(in the rows, 128 means zero)
Each row of numbers belongs to one of the elements below and depends on some of the facts about them. Some rows are named. Which element is each other row?

Facts:
Θ: points at; τ: is of sort
Z_163	Θ	Z_793; Z_165	Θ	Z_483; Z_165	Θ	Z_155; Z_168	Θ	Z_770; Z_210	Θ	Z_985
Z_210	Θ	Z_194; Z_232	Θ	Z_262; Z_232	Θ	Z_788; Z_232	Θ	Z_970; Z_232	Θ	Z_365
Z_245	Θ	Z_546; Z_245	Θ	Z_390; Z_258	Θ	Z_227; Z_280	Θ	Z_222; Z_29	Θ	Z_234
Z_307	Θ	Z_78; Z_312	Θ	Z_888; Z_34	Θ	Z_759; Z_34	Θ	Z_484; Z_362	Θ	Z_851
Z_370	Θ	Z_207; Z_38	Θ	Z_484; Z_38	Θ	Z_78; Z_389	Θ	Z_371; Z_389	Θ	Z_291
Z_389	Θ	Z_744; Z_415	Θ	Z_135; Z_459	Θ	Z_917; Z_46	Θ	Z_985; Z_46	Θ	Z_938
Z_499	Θ	Z_653; Z_499	Θ	Z_14; Z_499	Θ	Z_664; Z_499	Θ	Z_4; Z_504	Θ	Z_626
Z_526	Θ	Z_878; Z_526	Θ	Z_349; Z_526	Θ	Z_339; Z_526	Θ	Z_366; Z_526	Θ	Z_181
Z_53	Θ	Z_970; Z_53	Θ	Z_823; Z_53	Θ	Z_826; Z_537	Θ	Z_395; Z_537	Θ	Z_788
Z_537	Θ	Z_4; Z_543	Θ	Z_78; Z_556	Θ	Z_498; Z_556	Θ	Z_8; Z_566	Θ	Z_255
Z_566	Θ	Z_283; Z_567	Θ	Z_181; Z_572	Θ	Z_135; Z_572	Θ	Z_263; Z_578	Θ	Z_972
Z_578	Θ	Z_559; Z_599	Θ	Z_680; Z_603	Θ	Z_330; Z_603	Θ	Z_234; Z_603	Θ	Z_823
Z_603	Θ	Z_893; Z_605	Θ	Z_135; Z_605	Θ	Z_237; Z_605	Θ	Z_396; Z_610	Θ	Z_488
Z_617	Θ	Z_268; Z_617	Θ	Z_559; Z_623	Θ	Z_985; Z_623	Θ	Z_498; Z_623	Θ	Z_366
Z_623	Θ	Z_111; Z_623	Θ	Z_666; Z_643	Θ	Z_878; Z_643	Θ	Z_208; Z_646	Θ	Z_483
Z_682	Θ	Z_680; Z_682	Θ	Z_959; Z_689	Θ	Z_111; Z_690	Θ	Z_937; Z_690	Θ	Z_50
Z_697	Θ	Z_347; Z_713	Θ	Z_392; Z_713	Θ	Z_233; Z_713	Θ	Z_973; Z_715	Θ	Z_937
Z_715	Θ	Z_985; Z_721	Θ	Z_770; Z_727	Θ	Z_268; Z_727	Θ	Z_227; Z_727	Θ	Z_888
Z_738	Θ	Z_395; Z_738	Θ	Z_255; Z_738	Θ	Z_237; Z_779	Θ	Z_484; Z_779	Θ	Z_793
Z_779	Θ	Z_990; Z_798	Θ	Z_339; Z_798	Θ	Z_710; Z_798	Θ	Z_396; Z_81	Θ	Z_823
Z_81	Θ	Z_155; Z_816	Θ	Z_424; Z_821	Θ	Z_484; Z_833	Θ	Z_463; Z_90	Θ	Z_207
Z_90	Θ	Z_181; Z_904	Θ	Z_111; Z_91	Θ	Z_582; Z_91	Θ	Z_432; Z_91	Θ	Z_192
Z_928	Θ	Z_207; Z_928	Θ	Z_69; Z_947	Θ	Z_753; Z_947	Θ	Z_835; Z_947	Θ	Z_508
Z_952	Θ	Z_395; Z_952	Θ	Z_552; Z_955	Θ	Z_349; Z_955	Θ	Z_938; Z_978	Θ	Z_188
Z_978	Θ	Z_263; Z_980	Θ	Z_759; Z_980	Θ	Z_365; Z_981	Θ	Z_339; Z_981	Θ	Z_888
Z_111	τ	divuflan; Z_135	τ	divuflan; Z_14	τ	divuflan; Z_155	τ	dregus; Z_163	τ	divuflan
Z_165	τ	divuflan; Z_168	τ	divuflan; Z_181	τ	divuflan; Z_188	τ	dregus; Z_192	τ	gilon
Z_194	τ	gilon; Z_207	τ	gilon; Z_208	τ	brome; Z_210	τ	brome; Z_222	τ	divuflan
Z_227	τ	gilon; Z_232	τ	divuflan; Z_233	τ	divuflan; Z_234	τ	divuflan; Z_237	τ	divuflan
Z_245	τ	divuflan; Z_255	τ	divuflan; Z_258	τ	brome; Z_262	τ	brome; Z_263	τ	dregus
Z_268	τ	divuflan; Z_280	τ	divuflan; Z_283	τ	divuflan; Z_29	τ	dregus; Z_291	τ	divuflan
Z_300	τ	gilon; Z_307	τ	divuflan; Z_312	τ	divuflan; Z_330	τ	dregus; Z_339	τ	dregus
Z_34	τ	dregus; Z_347	τ	brome; Z_349	τ	gilon; Z_362	τ	gilon; Z_365	τ	gilon
Z_366	τ	divuflan; Z_370	τ	divuflan; Z_371	τ	brome; Z_38	τ	divuflan; Z_389	τ	dregus
Z_390	τ	gilon; Z_392	τ	brome; Z_395	τ	brome; Z_396	τ	divuflan; Z_4	τ	divuflan
Z_415	τ	gilon; Z_424	τ	divuflan; Z_432	τ	gilon; Z_451	τ	dregus; Z_459	τ	dregus
Z_46	τ	divuflan; Z_463	τ	divuflan; Z_483	τ	dregus; Z_484	τ	gilon; Z_488	τ	gilon
Z_498	τ	divuflan; Z_499	τ	gilon; Z_50	τ	divuflan; Z_504	τ	dregus; Z_508	τ	gilon
Z_511	τ	brome; Z_526	τ	brome; Z_53	τ	brome; Z_537	τ	dregus; Z_543	τ	divuflan
Z_546	τ	dregus; Z_552	τ	divuflan; Z_556	τ	divuflan; Z_559	τ	dregus; Z_566	τ	dregus
Z_567	τ	gilon; Z_572	τ	divuflan; Z_578	τ	divuflan; Z_582	τ	gilon; Z_599	τ	divuflan
Z_603	τ	divuflan; Z_605	τ	divuflan; Z_610	τ	brome; Z_617	τ	divuflan; Z_623	τ	gilon
Z_626	τ	gilon; Z_643	τ	divuflan; Z_646	τ	brome; Z_653	τ	divuflan; Z_664	τ	divuflan
Z_666	τ	brome; Z_680	τ	gilon; Z_682	τ	gilon; Z_689	τ	brome; Z_69	τ	gilon
Z_690	τ	dregus; Z_697	τ	gilon; Z_707	τ	divuflan; Z_710	τ	brome; Z_713	τ	gilon
Z_715	τ	brome; Z_721	τ	divuflan; Z_727	τ	gilon; Z_738	τ	divuflan; Z_744	τ	divuflan
Z_753	τ	divuflan; Z_759	τ	gilon; Z_770	τ	dregus; Z_779	τ	gilon; Z_78	τ	gilon
Z_788	τ	dregus; Z_793	τ	brome; Z_798	τ	dregus; Z_8	τ	divuflan; Z_81	τ	divuflan
Z_816	τ	gilon; Z_821	τ	divuflan; Z_823	τ	divuflan; Z_826	τ	brome; Z_833	τ	divuflan
Z_835	τ	divuflan; Z_851	τ	gilon; Z_878	τ	divuflan; Z_888	τ	divuflan; Z_893	τ	gilon
Z_90	τ	gilon; Z_904	τ	divuflan; Z_91	τ	dregus; Z_917	τ	brome; Z_928	τ	divuflan
Z_937	τ	divuflan; Z_938	τ	brome; Z_947	τ	divuflan; Z_952	τ	brome; Z_955	τ	gilon
Z_959	τ	divuflan; Z_970	τ	divuflan; Z_972	τ	gilon; Z_973	τ	divuflan; Z_978	τ	dregus
Z_980	τ	brome; Z_981	τ	divuflan; Z_985	τ	gilon; Z_990	τ	brome

Named rows:
Z_904: [ 84  81 122 147 113 117  90 107  99 143 156 114 120 110 135 120 138 134
 159  85 145 112 132 135 126 137 118 129 149 138  99 140 148 135 125 144
 161 146 118 132 122 174 116 108 111 132 135 132 132 132 112 128 122 147
 132]
Z_605: [114 118 125 144 114 105 120 149  41 155 132 116 113 100 118 132 147 152
 112 194 146 159 117 100 124 130 128 119 129 105 129 149 106 138 107 137
 132 141  68 121 142 162 140 157 104 149 133 131 173 114 122 100 159  81
 135]
Z_798: [113 131 149 128 115 105 129 129  54 139 111 126 128 103 111 132 135 147
  82 164  97 166 139 102 137 141 174 124 136 128 133 146 123 169 112 125
 131 125 114 134 123 176 104 123 129 151 132 133 186 123 103  92 154 117
 130]
Z_981: [ 85 120 142 136 126 105 138 100  72 164 127 124 134 124 121 117 139 152
 107 134 103 117 115 107 136 123 162 131 141 175 131 147 107 164 118 134
 166 111 124 124 131 205 116 141 119 136 129 130 157 126 110 105 107 112
 131]
Z_389: [110 117 129 123 112 107 105 134  83 119 122 134 128 122 125 138 117 116
 108 134 124 172 134 149 129 129 152 112  94 112 141 127 152 184 133 132
 107 146 131 126  94 150 112 113 146 127 115 126 151 129 106 114 149 127
 138]
Z_738: [102 127 135 139 111 114 131 178  79 161 146 120 120 108 128 148 136 133
 100 184 164 146 113 102 118 127 148 122 126  91 115 148 110 151 112 147
 125 131  66 115 135 161 140 162  96 146 134 129 167 111 114 133 170 109
 142]
Z_952: [112 147 134 118 115 128 124 189 148 147 115 126 132 118 128 152 124 124
  58 178 168 146 118  92 114 133 120 126 117 129 123 117 107 164 120 145
 127 136  75 117 122 148 126 124 101 139 138 127 175 113 129 158 171 137
 131]
Z_556: [ 75  83 118 146 111 115  89 113  88 143 160 113 123 113 136 124 135 137
 161  90 152 117 132 141 124 134 123 127 145 137 106 141 144 142 127 148
 152 145 111 128 115 189 115 104 116 128 131 131 141 129 108 131 125 149
 129]
Z_504: [125 117 127 123 121 113 119 133 109 117 121 132 129 121 124 134 117 118
 106 132 116 164 137 142 134 133 156 120 106 112 137 125 146 163 130 123
 108 133 140 128 110 130 117 118 139 126 118 128 138 130 108 114 147 138
 135]
Z_599: [109 113 121 139 120 113 113 122  95 136 137 128 124 131 132 126 129 123
 141 128 146 131 119 142 123 121 116 121  98 117 132 129 138 151 133 141
 126 142 118 119 126 150 136 143 131 123 118 123 124 126 120 122 123 106
 142]
Z_459: [121 120 126 124 119 117 115 135 105 118 119 133 129 120 124 139 115 119
 105 134 122 160 140 145 133 133 149 118 105 109 133 126 146 163 131 127
 106 132 134 129 106 127 117 121 139 126 121 128 142 126 108 117 146 137
 139]
Z_985: [148  90 123 141 121 154 129  84 167 108 153 129 129 120 135 110 138 132
 157  64 131 120 157 148 139 139 104 132 195 159  84 126 156  60 125 125
 170 130 177 162 143 105 124  85 116 126 154 133 113 133 143 140 113 184
 133]
Z_208: [160 167 142 127 131 133 130 116 155 120 105 132 134 118 121 111 135 130
 116 134  99 101 136  96 127 140  78 134 137 188 126 119 122 132 139 119
 160 119 121 138 146 158 103 110 132 140 143 131 131 144 132 133 107 133
 114]
Z_744: [152 127 111 138 132 122 134 115 134 121 140 135 122 132 134 120 126 114
 158 124 144 118 123 140 125 120  91 122 116 135 124 122 137 122 141 126
 130 117 141 129 141 127 149 151 132 125 118 124  91 134 130 126 115 106
 144]
Z_69: [179 210 170 124 126 143 169 107 102 110 120 141 132 132 134 120 148 130
 138 130  98 108 143 113 127 121 146 122 129 134 134 127 145 117 160 118
 102 129 128 139 134 170 101 151 150 130 149 128 129 138 148 135 105 128
 124]
Z_432: [175 136 127 130 126 138 159 115 136 107 127 141 131 142 129 127 130 120
 120 130 119 150 140 153 131 119 118 123 125 132 135 113 142 102 142 130
 116 133 158 137 124 103 138 127 138 114 132 123 120 122 155 127 121 123
 143]
Z_192: [166 144 133 129 125 137 153 115 140 107 131 141 130 144 128 125 131 123
 121 131 122 148 138 153 131 121 118 122 122 128 134 114 148  99 142 131
 111 139 150 139 124 105 137 130 141 113 136 125 119 124 151 130 123 126
 143]

Which element is each row?
No name comes twice in this set of rows, the named rows included.
[137 209 189 123 107 126 143 108  47 127 128 128 135 130 131 129 156 145
 120 131  87 113 143 109 123 127 176 119 122 131 137 138 147 153 156 131
 101 144 102 129 108 240  77 130 149 134 155 129 172 132 131 125 115 125
 115] | Z_90
[114 138 118 125 121 120 100 140 139 124 110 130 130 129 123 129 123 126
  87 150 136 143 122 122 120 135  96 126 103 157 140 106 125 157 135 139
 136 146 121 120 117 135 115  94 128 124 128 125 145 125 134 134 129 124
 126] | Z_610
[101 155 151 136 118 114 117 107  60 149 138 119 129 114 133 123 144 143
 149 125 119 105 126 110 125 129 146 126 134 146 125 146 132 157 134 139
 143 138  99 122 128 219 100 137 130 138 135 131 146 134 105 117 114 116
 124] | Z_643
[ 84 106 137 105 132 127  96 194  81 121 148 103 135 170 128 152 132 143
 105  77  93 158 132 166 135 124 179 124 111  59 178 117 103 117 141 120
 103 170  99 106  97 132 101 118 113 120 129 129 161 116 151 128 140 107
 113] | Z_779
[148 129 119 139 131 129 152 140 141 141 138 130 121 115 133 126 132 121
 130 160 148 129 120 111 126 123 105 126 139 113 108 136 117 113 119 127
 126 110 108 134 160 107 156 173 110 140 129 128 115 124 127 135 145 114
 142] | Z_283
[167 133 122 148 134 126 164 127 106 139 124 127 118 107 119 111 142 142
 135 174 119 126 126  96 134 130  95 129 160 146 115 144 106  93 115 115
 148 108 114 140 178 125 150 168 112 152 131 132 123 132 129 104 134  97
 134] | Z_396
[166 154 152 132 126 148 159  88 129 117 131 134 131 125 128 112 148 141
 135 100  91 112 152 117 136 130 134 130 179 162 111 134 140  87 136 119
 147 117 151 151 143 173 102 116 130 137 157 134 131 139 140 131 104 155
 127] | Z_349
[120 120 122 138 129 117 125 116 114 134 138 128 123 130 132 124 127 125
 147 124 139 122 117 134 126 123 115 124 121 126 128 133 131 135 133 131
 127 123 126 124 131 141 140 146 131 126 118 126 112 131 123 124 120 114
 136] | Z_707
[135 116 129 134 153 127 179  82 160 146 113 139 136 131 119  99 129 136
 119 114  98 105 118 112 146 116 124 139 162 211 123 136 105 118 118 118
 180  75 182 143 161 140 143 158 123 133 121 130  96 134 127 110  84 119
 136] | Z_888
[152 162 111 119 148 149 123  94 184 126 124 128 122 124 130 132 110 130
 214 146 160  68 111 104 117 125 135 147 113  95 118 145 120  91 107 119
  88 106 150 111 119  44 160 125 167 113 108 126  82 138 131 129 115 131
  83] | Z_823
[143 114 112 136 116 103 113 148  52 117 117 125 114 105 112 135 127 138
  94 188 119 200 138 127 135 140 136 116 111  95 146 135 127 144 112 125
 108 152 110 131 124 111 130 123 130 142 120 130 174 120 116  84 172 101
 136] | Z_978

Now the same elements, written a new way:
Named rows:
Z_78: [173 111 143 107  96 129  83 127 124 138 109 169  58  83]
Z_330: [219 129 131  71 153 105  79 169 124 117 148 105 138 169]
Z_50: [127 112 168 146 137 165 131  93 110 142 136 142 131 153]
Z_707: [111 129 133 151 152 140 127 147 127 138 124 137 127 139]
Z_396: [131 109 156 189 110  77 128 109 169 137 137 111 117 128]
Z_188: [153 120 145 130 169  90 134 114 158 120 154 106 114 101]
Z_721: [ 91 138 116 149 166 141 144 152 125 136 114 138 140 129]
Z_605: [ 89 123 105 192 137  99 167 139 164 118 104  83 164  96]
Z_973: [112 128 148 149 163 132 122 147 127 138 147 153 110 136]
Z_938: [159 110 156 129  84 122 160  51 100 114 154 154 118 157]
Z_268: [ 51 151 140 125  88 109 105 126 160 191 152 145 107 183]
Z_210: [110 131 113 120 103 165 194  66  83 106 124 124 164 146]
Z_498: [152 105 182 156 110 164 130  56 117 130 137 146 124 171]
Z_291: [117 129 145 148 165 135 118 147 126 139 146 152 118 134]
Z_798: [ 97 144 103 124 128  87 190  92 175 110 103  83 150 121]
Z_567: [135 142 114 130  94 115 158  90 161  74  98 144 127 139]
Z_543: [122 124 119 134 136 136 146 157 111 158  69 143  96 105]

Name these rows:
No name comes twice in this set of rows, the named rows included.
[117 131 132 143 123 176 184  70 114 111  95 128 165 168] | Z_46
[163 116 165 164  98 103 142  82 155 126 120 145 110 176] | Z_878
[136 133 123  92 161 127 135 121 136 131 135 120 121 120] | Z_451
[133 104 177 149 127 171 127  68 108 133 143 147 127 167] | Z_937
[212 125 140  82 161 112  94 159 129 123 154 125 118 156] | Z_483
[179 126 153 141 104 100 113  99 164  86 134 170  87 139] | Z_207
[113 131 123  85 159 173 170  76 115 116 113 105 149 136] | Z_690
[161 128 138 132 114 102 125 111 160  85 126 160  96 130] | Z_69
[167 110 184 106  88 175 105  28 116 108 156 161 115 146] | Z_985
[125 128 115 120  98 149 183  69  93 110 128 134 152 138] | Z_689
[126  96 153 167 126 118  94 127 129 154 144  90 146 102] | Z_552
[154 120  98  76 135 129 143 149 113 150  55  97  99  85] | Z_34
[135 126 133 153  87  61 170  84 144 124 152 125 117 125] | Z_710
[148 142 102 133 157 133 119 196 115 106 106 112 171 175] | Z_165

